What each symbol does to the nodes:
j439: α>j820, η>j640, ξ>j106, ρ>j65, λ>j451, θ>j945
j106: α>j14, η>j144, ξ>j925, ρ>j439, λ>j235, θ>j573
j769: α>j763, η>j260, ξ>j111, ρ>j150, λ>j439, θ>j383
j49: α>j974, η>j210, ξ>j65, ρ>j925, λ>j238, θ>j255
j70: α>j427, η>j235, ξ>j207, ρ>j263, λ>j668, θ>j925
j111: α>j293, η>j945, ξ>j586, ρ>j769, λ>j106, θ>j120
j659: α>j21, η>j207, ξ>j383, ρ>j427, λ>j260, θ>j974
j640: α>j439, η>j820, ξ>j144, ρ>j129, λ>j888, θ>j293
j255: α>j150, η>j668, ξ>j260, ρ>j203, λ>j129, θ>j207
j210: α>j49, η>j974, ξ>j129, ρ>j22, λ>j383, θ>j668
j329: α>j383, η>j238, ξ>j845, ρ>j207, λ>j293, θ>j65
j238: α>j329, η>j383, ξ>j973, ρ>j21, λ>j111, θ>j129
j427: α>j235, η>j70, ξ>j659, ρ>j888, λ>j255, θ>j969
j974: α>j210, η>j49, ξ>j286, ρ>j969, λ>j329, θ>j150
j293: α>j945, η>j111, ξ>j936, ρ>j763, λ>j14, θ>j973
j14: α>j144, η>j106, ξ>j969, ρ>j820, λ>j70, θ>j586
j260: α>j769, η>j763, ξ>j945, ρ>j255, λ>j640, θ>j329
j65: α>j286, η>j129, ξ>j439, ρ>j49, λ>j973, θ>j260
j383: α>j238, η>j329, ξ>j120, ρ>j659, λ>j945, θ>j286
j120: α>j973, η>j845, ξ>j888, ρ>j383, λ>j573, θ>j820
j22: α>j925, η>j969, ξ>j210, ρ>j144, λ>j659, θ>j655
j936: α>j573, η>j586, ξ>j655, ρ>j293, λ>j969, θ>j451
j969: α>j22, η>j925, ξ>j974, ρ>j14, λ>j207, θ>j45
j150: α>j668, η>j255, ξ>j769, ρ>j45, λ>j65, θ>j659
j207: α>j659, η>j21, ξ>j329, ρ>j70, λ>j763, θ>j49
j945: α>j111, η>j293, ξ>j573, ρ>j260, λ>j144, θ>j845
j925: α>j969, η>j22, ξ>j49, ρ>j106, λ>j21, θ>j203
j763: α>j260, η>j769, ξ>j293, ρ>j668, λ>j820, θ>j238
j45: α>j655, η>j203, ξ>j150, ρ>j586, λ>j49, θ>j427
j573: α>j586, η>j936, ξ>j203, ρ>j945, λ>j22, θ>j263
j973: α>j845, η>j120, ξ>j451, ρ>j238, λ>j586, θ>j640
j668: α>j255, η>j150, ξ>j763, ρ>j655, λ>j286, θ>j21
j845: α>j120, η>j973, ξ>j263, ρ>j329, λ>j936, θ>j439
j888: α>j451, η>j263, ξ>j427, ρ>j120, λ>j203, θ>j14
j655: α>j203, η>j45, ξ>j668, ρ>j936, λ>j974, θ>j235
j144: α>j106, η>j14, ξ>j22, ρ>j640, λ>j427, θ>j936
j586: α>j936, η>j573, ξ>j45, ρ>j111, λ>j925, θ>j888
j235: α>j70, η>j427, ξ>j21, ρ>j451, λ>j150, θ>j22
j286: α>j129, η>j65, ξ>j820, ρ>j974, λ>j845, θ>j769
j21: α>j207, η>j659, ξ>j238, ρ>j235, λ>j769, θ>j210
j263: α>j888, η>j451, ξ>j70, ρ>j845, λ>j655, θ>j106
j129: α>j65, η>j286, ξ>j640, ρ>j210, λ>j120, θ>j763
j451: α>j263, η>j888, ξ>j235, ρ>j973, λ>j45, θ>j144
j203: α>j45, η>j655, ξ>j255, ρ>j573, λ>j210, θ>j70
j820: α>j640, η>j439, ξ>j14, ρ>j286, λ>j263, θ>j111

The rows follow the links: the fewer symbols apart two nodes are, the more alike their rows tend to be.

Each row is also shifted at random along 4 hidden directions that mean nothing.

Some nodes, each with a row of numbers:
j451 -> -1	-15	0	-3	13	-10	29	7	-34	-2	-9	6	4	4	-45	4	-5	17	-6	-15	0	7	19	-17	6	-25	-7	6	-9	9	-1	14	-9	22	-1	9	8	-1	10	-17	-11	-3	-3	3	27	2	20	1	21	-21
j845 -> -8	9	15	6	-7	-18	-25	-6	16	-9	2	-9	7	14	-3	-30	-24	-3	-4	7	3	-10	-8	23	2	14	2	-9	-13	9	-6	4	-1	26	-2	9	5	-1	9	17	-9	11	-4	14	5	-11	-12	2	24	2
j329 -> -9	5	9	5	-4	-14	-2	-11	2	10	-5	9	3	2	0	-7	-17	-16	-1	8	12	-16	-17	22	3	3	-9	7	0	4	15	15	4	22	-1	10	-10	-5	10	11	-17	4	-3	-12	-2	-12	-1	-18	27	-17
j945 -> -21	8	12	3	6	2	-4	0	-6	15	-12	3	-8	2	13	-4	-17	9	9	-23	-5	17	-3	-16	-11	-28	-20	11	6	-15	33	6	4	11	-4	-22	3	-24	7	19	-5	-7	22	0	-2	3	18	-19	7	-7
j263 -> -10	-1	9	-3	-14	-26	-11	-5	19	-20	-10	-30	16	26	-30	-1	-12	25	9	-23	8	6	1	-2	-5	-6	0	-15	-10	-5	-19	7	5	25	5	-1	-3	11	7	-8	-5	-2	-18	11	21	-3	2	12	9	-4
j120 -> 14	-7	11	12	8	-20	27	-11	-36	-3	12	3	4	0	-41	9	-12	14	32	-22	7	-10	5	-1	-26	-16	0	7	0	2	0	8	6	-6	-16	-6	8	10	20	-20	-7	-6	-11	17	18	-15	19	2	19	-28
j286 -> 24	5	4	17	-3	6	5	-13	-7	9	18	7	0	-4	-7	1	2	-16	15	2	-2	-16	-11	3	-14	13	3	-3	7	-1	-4	-10	5	-25	-7	3	-13	14	4	-5	4	-10	-13	1	-9	-2	-2	9	-6	4
j22 -> 5	-5	-17	-15	0	14	13	2	-10	-2	-15	0	5	18	2	16	25	-4	-8	-25	-13	29	9	-30	9	-18	2	-3	-3	-16	1	2	-13	-10	11	2	0	11	-20	-23	-4	-14	-10	-12	-3	27	6	-13	-19	4
j969 -> 14	-1	-14	-6	-2	3	-5	-2	5	-13	12	1	-3	1	14	19	6	-11	-8	2	-9	15	-7	-14	0	-5	13	0	13	-13	0	-15	-16	-36	1	5	4	16	-19	-7	8	5	-9	-8	-2	5	-17	1	-16	-12
j936 -> -11	-1	-6	-4	10	8	-2	11	3	-8	4	-2	-14	-12	-22	-11	12	26	-14	-9	-9	-15	14	6	13	-17	8	-15	6	-13	-8	-7	21	25	-12	-2	-3	3	22	-10	-6	15	-26	10	7	7	4	28	-21	30
j45 -> 4	-6	-9	-3	-4	5	7	5	14	-10	-3	-31	-5	-9	2	25	6	25	18	-12	-1	18	20	-10	-20	-2	19	-1	10	-11	-15	6	12	-20	-2	-31	3	2	-6	-13	18	-3	16	9	2	-4	4	11	-27	6
j655 -> -17	-10	-15	-14	-3	18	-14	20	21	-6	-7	-22	0	-3	25	-2	21	21	-18	13	-2	10	23	6	17	40	3	-7	-19	20	-21	-4	-3	8	14	-7	17	-14	-19	7	15	10	37	14	-9	6	-8	18	-25	34
j659 -> 12	-3	-10	2	-8	-9	10	-5	5	-8	7	-9	7	-14	7	10	5	-8	4	24	15	1	-3	23	2	12	12	11	6	9	-1	11	-1	-11	-11	11	1	11	-5	-10	-2	10	-2	-5	-5	-16	-17	-10	8	-16
j973 -> -4	-14	10	0	14	-4	-6	14	-3	9	1	12	21	12	21	-31	5	6	-17	16	5	11	12	28	15	18	-9	-3	-25	23	3	2	-14	11	5	22	33	-6	-16	8	-9	4	21	21	-27	-3	-16	-15	20	12
j238 -> 5	-7	-2	4	16	1	17	3	-23	15	-4	37	0	-17	0	-19	6	-23	-24	24	9	-14	-2	22	21	-12	-7	16	4	12	23	8	-4	20	-17	28	6	2	12	-3	-25	13	-2	-9	-10	-5	-4	-26	30	-13
j65 -> 3	19	9	9	-15	-1	-15	-14	23	8	5	-6	1	14	-9	-6	-3	-13	7	-3	0	-32	-20	8	-5	24	-3	-24	-4	-3	-17	0	13	-2	8	3	-36	16	13	-1	6	-16	-33	-5	2	7	3	20	-6	18
j573 -> -18	8	4	-5	0	-6	-20	-5	12	-21	7	1	-32	-11	-20	-3	-9	8	-12	-8	-4	-14	-15	-6	2	-41	2	-4	30	-37	17	-4	16	32	-16	-3	-24	0	32	4	-11	21	-42	-11	24	-1	2	11	-4	-10
j144 -> 10	-7	-5	-10	12	5	10	10	-25	-1	2	18	4	14	-31	-3	4	4	-11	-16	-17	-1	5	-23	7	-12	-10	-9	-10	2	2	-17	-22	-2	9	6	0	8	-1	-6	-9	-4	-12	4	16	16	19	16	2	4

Where do the symbols, taken in turn from left to right, take each start?
Answers are names.
-1	-1	-2	12	7	12	20	-3	-22	25	-14	5	3	-15	-8	5	16	11	15	-12	2	-10	11	0	-10	-8	-7	-6	3	11	-2	11	20	12	-6	-12	-8	-9	20	-12	-1	-14	8	-1	-5	3	18	-3	-4	15
λ ρ => j286
0	15	20	6	-9	-5	-26	-3	9	9	3	2	7	27	13	-23	-14	-14	-4	-4	-10	2	-15	5	1	16	-16	-12	-20	-1	7	-16	-13	-4	16	3	2	-2	-10	20	5	-8	5	5	-14	10	-4	5	5	11
θ α ρ ρ => j150
16	5	-15	-2	-9	5	-11	-2	11	0	15	-2	4	-3	17	0	9	-25	4	26	-5	-4	-7	7	2	32	9	-2	0	10	-16	-15	-6	-33	7	6	-6	9	-15	3	18	3	-2	0	-16	4	-22	11	-18	8
α θ => j668
-7	10	6	-11	-1	-4	-9	-3	-9	3	-3	7	2	19	-2	0	-21	-6	-8	-13	-16	17	-5	-29	3	-15	-14	10	-6	-8	19	-10	-24	0	11	-8	4	-5	-19	18	-2	-2	5	-7	8	13	10	-3	6	-17
λ λ θ λ => j260
-5	-8	3	8	17	11	17	10	-24	24	-13	11	-1	-3	-8	-5	8	19	7	-22	-6	0	18	-12	-7	-15	-18	-2	-4	3	9	-1	10	10	-5	-11	11	-18	11	-4	-5	-12	23	10	-2	6	21	0	0	15
ρ η θ => j383
2	-13	-8	-10	-6	-8	19	1	-5	-20	-3	-18	9	7	1	30	0	12	15	-8	9	33	9	-14	-9	-11	16	18	1	-2	-5	17	-12	-19	-4	-2	15	7	-16	-20	3	-2	16	1	7	-5	-2	-15	8	-24
λ ρ α => j45
-3	-5	-16	-9	-1	2	18	7	5	1	-15	15	7	-3	11	3	14	-12	-16	15	14	13	6	12	19	0	-4	11	-2	14	1	20	-5	9	2	18	7	-1	-8	-12	-6	1	8	-10	-11	-3	-11	-26	13	-4
θ α ρ α => j969
-15	19	11	9	-11	7	-8	-5	9	24	-19	-10	4	1	25	0	-2	4	17	-6	9	8	-4	-1	-14	10	-20	1	-3	4	7	13	13	5	8	-26	1	-25	-6	18	8	-20	36	1	-11	-1	10	-16	-5	8
λ λ λ ρ => j573
-19	1	-1	-9	-17	-12	-2	-8	19	-16	-16	-25	8	20	-10	17	0	15	3	-13	16	10	-3	-10	6	2	14	-5	-10	-2	-19	16	-7	16	9	-6	-9	2	-5	-10	-2	1	-9	-1	19	0	7	1	8	-5
λ ρ λ => j974
17	-2	1	-4	6	-10	-2	2	-12	-5	16	-2	4	13	3	6	-6	-4	6	-17	-18	25	2	-25	-11	-14	4	3	-1	-11	10	-16	-21	-39	4	1	14	11	-17	2	7	-5	4	6	-3	4	-3	4	-6	-11
η ξ => j925
22	7	12	7	11	-8	-3	-10	-20	-2	32	18	-5	-6	-18	-8	-11	-15	8	3	-16	-18	-3	5	-13	1	-1	-4	7	-8	10	-17	-4	-19	-4	5	-2	13	12	5	3	5	-21	0	-3	-6	1	19	-2	-10
ρ ρ θ => j150
4	4	-16	-11	3	21	-3	5	-2	7	1	25	1	-5	15	-6	18	-28	-25	29	-4	-7	-11	6	21	20	-1	-3	-2	7	-1	-9	-9	-2	7	25	-9	8	-9	4	1	2	-1	-14	-12	12	-9	-2	-7	12
ρ ρ => j144
9	-11	8	1	4	-19	5	0	-6	-26	16	-19	6	1	-22	1	-18	14	10	2	2	0	6	5	-4	8	14	-2	-8	7	-16	1	-2	-4	-4	1	17	13	7	-9	9	12	-7	18	15	-17	0	16	11	-12
η α ξ => j427
2	2	5	15	4	-1	-16	5	8	4	17	-12	-1	-14	13	-16	-10	16	13	6	-4	-13	5	19	-11	8	5	-3	4	-2	1	-17	19	-9	-12	-8	9	-4	11	4	11	10	4	16	-16	-13	-13	16	-11	17
α α => j945
-12	0	5	5	-5	-4	-17	17	33	-10	1	-45	6	9	42	6	7	35	14	-23	-8	44	19	-4	-12	-6	19	-13	-4	-14	-9	-9	7	-28	-3	-25	30	-4	-25	-1	19	-4	26	27	-30	0	-22	-1	-38	30
ρ ξ => j586
-21	6	-6	-11	-13	8	-12	3	14	-1	-18	-21	-4	1	11	17	3	18	7	-13	0	22	7	-20	-4	-7	-2	6	5	-12	2	15	0	10	8	-26	-1	-15	-14	2	8	-5	20	-10	7	6	7	-5	-14	0
θ λ ρ ξ => j668
-16	7	-5	-3	-8	18	-3	-9	13	7	-21	-15	-7	-10	12	20	7	10	12	-9	9	8	-5	-15	-10	-11	-6	5	12	-8	7	16	15	8	4	-26	-18	-16	1	3	1	-15	12	-13	6	6	13	-10	-10	2
ξ θ => j329
